Below are the code and all the weights of a small trained network. Each question names an input and a target symbol and asks about switching units off, where a switched-off unit gives its printed mean instead of its output.

import numpy as np


def w(rows, s, z=0):
    codes = np.array(rows[::2]) - 128.0
    scale = np.full(codes.shape[1], s)
    scale[-1] = z or s
    return codes * scale


def f(y):
    return np.maximum(y, 0)


def softmax(a):
    e = np.exp(a - a.max(-1, keepdims=True))
    return e / e.sum(-1, keepdims=True)


def log_softmax(a):
    a = a - a.max(-1, keepdims=True)
    return a - np.log(np.exp(a).sum(-1, keepdims=True))


def net(x, mask):
    ids = ['βγδεθλμξπτφψω'.index(c) for c in x.split()]
    T = len(ids)
    res = E[ids] + P[:T]
    u = 0
    for l in range(2):
        q, k, v = (res @ M[l].T for M in (Q, K, V))
        z = softmax(np.where(np.tri(T) > 0, q @ k.T / 2**0.5, -1e9)) @ v
        res = res + np.where(mask[u], z, O[l][:, -1]) @ O[l][:, :-1]
        u += 1
        y = f(res @ A[l][:, :-1].T + A[l][:, -1])
        res = res + np.where(mask[u : u + 16], y, B[l][:, -1]) @ B[l][:, :-1]
        u += 16
    return log_softmax(res[-1] @ U[:, :-1].T + U[:, -1])


Q, K, V, O, A, B = {}, {}, {}, {}, {}, {}
E = w([
[112,129,102],'β',
[150,121,128],'γ',
[131,140,131],'δ',
[99,146,111],'ε',
[143,125,129],'θ',
[94,171,164],'λ',
[82,162,94],'μ',
[59,180,95],'ξ',
[138,89,53],'π',
[249,138,198],'τ',
[52,162,97],'φ',
[79,230,125],'ψ',
[125,71,105],'ω',
],0.015)
P = w([
[147,234,5],'0',
[102,66,149],'1',
[109,113,182],'2',
[195,168,79],'3',
[117,77,134],'4',
[101,119,178],'5',
[219,160,119],'6',
[128,78,133],'7',
[92,125,178],'8',
[197,219,153],'9',
[137,76,134],'10',
[101,118,172],'11',
],0.011)
Q[0] = w([
[4,50,163],'0.h0',
[138,166,218],'0.h0',
],0.0038)
K[0] = w([
[58,81,132],'0.h0',
[172,169,254],'0.h0',
],0.0053)
V[0] = w([
[223,255,55],'0.h0',
[123,61,90],'0.h0',
],0.0054)
O[0] = w([
[236,218,2,250],'0.h0',
[2,197,92,73],'0.h0',
],0.0058,0.0028)
A[0] = w([
[68,2,142,183],'0.n0',
[158,28,87,179],'0.n1',
[93,75,187,44],'0.n2',
[18,99,135,57],'0.n3',
[182,114,150,37],'0.n4',
[121,122,203,113],'0.n5',
[152,1,49,123],'0.n6',
[163,144,229,173],'0.n7',
[54,84,175,103],'0.n8',
[53,180,156,82],'0.n9',
[219,96,130,1],'0.n10',
[166,154,211,191],'0.n11',
[141,2,200,79],'0.n12',
[145,226,186,71],'0.n13',
[186,147,155,220],'0.n14',
[144,168,25,25],'0.n15',
],0.0079,0.0034)
B[0] = w([
[102,89,171,194],'0.n0',
[207,134,73,177],'0.n1',
[145,149,153,138],'0.n2',
[124,112,124,160],'0.n3',
[108,125,90,148],'0.n4',
[117,118,195,167],'0.n5',
[145,50,120,169],'0.n6',
[137,151,147,230],'0.n7',
[139,95,162,169],'0.n8',
[122,111,55,178],'0.n9',
[96,124,90,163],'0.n10',
[122,159,147,238],'0.n11',
[133,117,254,160],'0.n12',
[179,116,110,216],'0.n13',
[90,158,101,254],'0.n14',
[187,127,161,214],'0.n15',
],0.0089,0.0039)
Q[1] = w([
[68,115,253],'1.h0',
[161,48,114],'1.h0',
],0.0047)
K[1] = w([
[168,4,35],'1.h0',
[4,113,199],'1.h0',
],0.003)
V[1] = w([
[127,2,104],'1.h0',
[65,143,144],'1.h0',
],0.0056)
O[1] = w([
[246,2,138,4],'1.h0',
[37,176,137,50],'1.h0',
],0.0076,0.0038)
A[1] = w([
[107,195,97,10],'1.n0',
[52,140,120,145],'1.n1',
[151,153,79,10],'1.n2',
[21,140,126,150],'1.n3',
[91,92,202,86],'1.n4',
[21,68,52,122],'1.n5',
[183,152,85,58],'1.n6',
[120,62,144,158],'1.n7',
[85,141,125,115],'1.n8',
[157,155,54,181],'1.n9',
[87,73,145,179],'1.n10',
[14,65,46,122],'1.n11',
[186,93,40,106],'1.n12',
[90,156,244,138],'1.n13',
[150,89,132,101],'1.n14',
[187,92,105,254],'1.n15',
],0.011,0.007)
B[1] = w([
[211,64,118,178],'1.n0',
[105,157,184,178],'1.n1',
[99,1,140,160],'1.n2',
[118,123,205,198],'1.n3',
[71,65,97,164],'1.n4',
[250,118,190,165],'1.n5',
[75,74,111,191],'1.n6',
[163,127,85,167],'1.n7',
[122,172,132,149],'1.n8',
[33,121,127,254],'1.n9',
[111,52,108,185],'1.n10',
[202,118,168,167],'1.n11',
[191,179,211,187],'1.n12',
[176,108,120,230],'1.n13',
[168,149,144,142],'1.n14',
[58,160,51,237],'1.n15',
],0.0087,0.0071)
U = w([
[176,110,113,72],'β',
[147,112,118,42],'γ',
[46,147,61,255],'δ',
[138,91,140,129],'ε',
[129,105,125,53],'θ',
[22,69,201,136],'λ',
[127,125,166,59],'μ',
[140,152,188,60],'ξ',
[209,114,111,82],'π',
[215,251,141,179],'τ',
[165,88,207,81],'φ',
[96,254,160,175],'ψ',
[120,30,141,83],'ω',
],0.0096,0.005)

Each question gives the input, a string of symbols that net reads in full, and the target symbol t.
The units are the heads (2 rows each of Q, K, V and O) and the neurons (one row each of A and B). Each row of codes is followed by its name. A weight is (code - 128) times the scale printed after its matrix; where a second scale follows, it is the last column's (O, A, B and U).
mask holds one flag per unit, layer by layer, with each layer's heads first. A switched-off unit (its flag False) gives its mean, the last column of its rows in O or B, instead of its output. The means were averaged over made-up inputs and are rounded, as every weight is.
A unit's drop is (log p(t) with every unit on - log p(t) with that unit switched off) / (log p(t) with every unit on - log p(t) with every unit switched off).
The circuit of an input: a set's keep is (log p(t) with only the set's units on - log p(t) with every unit switched off) / (log p(t) with every unit on - log p(t) with every unit switched off). Starting from the 12 units with the biggest drops (on a tie, the unit counted first), units are removed one at a time, each time the one whose removal leaves the highest keep (on an exact tie, the one counted first), for as long as the keep stays at least 0.8.
circuit, biggest first: the units of the circuit, biggest drop first
top k neurons: the k neurons with the biggest drops, biggest first
top k neurons in layer l: the k neurons of layer l with the biggest drops, biggest first
drop when u is switched off: that unit's drop, to one decimal
input λ γ ε ω, target δ: circuit, biggest first : 1.n15; 1.n9
input ε ψ β τ, target δ: top 2 neurons : 1.n9; 1.n6
input δ λ γ μ τ, target τ: top neuron : 0.n12
input τ τ λ β, target δ: circuit, biggest first : 1.n9; 1.n15; 0.h0
input δ φ λ μ λ λ ω, target δ: circuit, biggest first : 1.n15; 0.n1; 1.n9
input ξ ω δ ξ θ τ λ τ ω ψ, target δ: top 2 neurons in layer 0 : 0.n13; 0.n9
input ε ω φ δ φ φ β β λ ξ, target δ: top 2 neurons in layer 1 : 1.n9; 1.n12
input λ δ λ ξ μ τ λ ψ δ π, target δ: top 2 neurons in layer 1 : 1.n9; 1.n15
input ψ γ λ π, target δ: top 4 neurons : 1.n15; 1.n9; 1.n6; 0.n15
input θ ψ τ λ, target δ: top 2 neurons in layer 1 : 1.n9; 1.n12
input π ξ λ ε δ λ ε λ ξ λ π ω, target ω: top 2 neurons in layer 1 : 1.n10; 1.n4
input δ ε λ ψ ω ε δ λ λ τ π, target π: top 2 neurons : 0.n6; 1.n12
input δ γ ε λ, target δ: top 2 neurons : 1.n12; 1.n9
input δ φ ε ε φ ξ, target φ: top 2 neurons : 1.n5; 1.n11
input δ θ φ ε β τ π γ γ ξ, target δ: top 2 neurons : 1.n9; 0.n13
input ε τ δ, target ψ: top neuron in layer 1 : 1.n0
input β ω β ψ, target δ: top 2 neurons in layer 1 : 1.n9; 1.n6
input φ ω ω γ ψ ε ω ξ τ μ, target δ: top 2 neurons in layer 1 : 1.n9; 1.n12
input ξ λ λ β π β λ λ ε θ γ φ, target φ: drop when 1.n5 is switched off : 0.3
input λ λ π λ β λ μ, target δ: drop when 1.n5 is switched off : 0.2
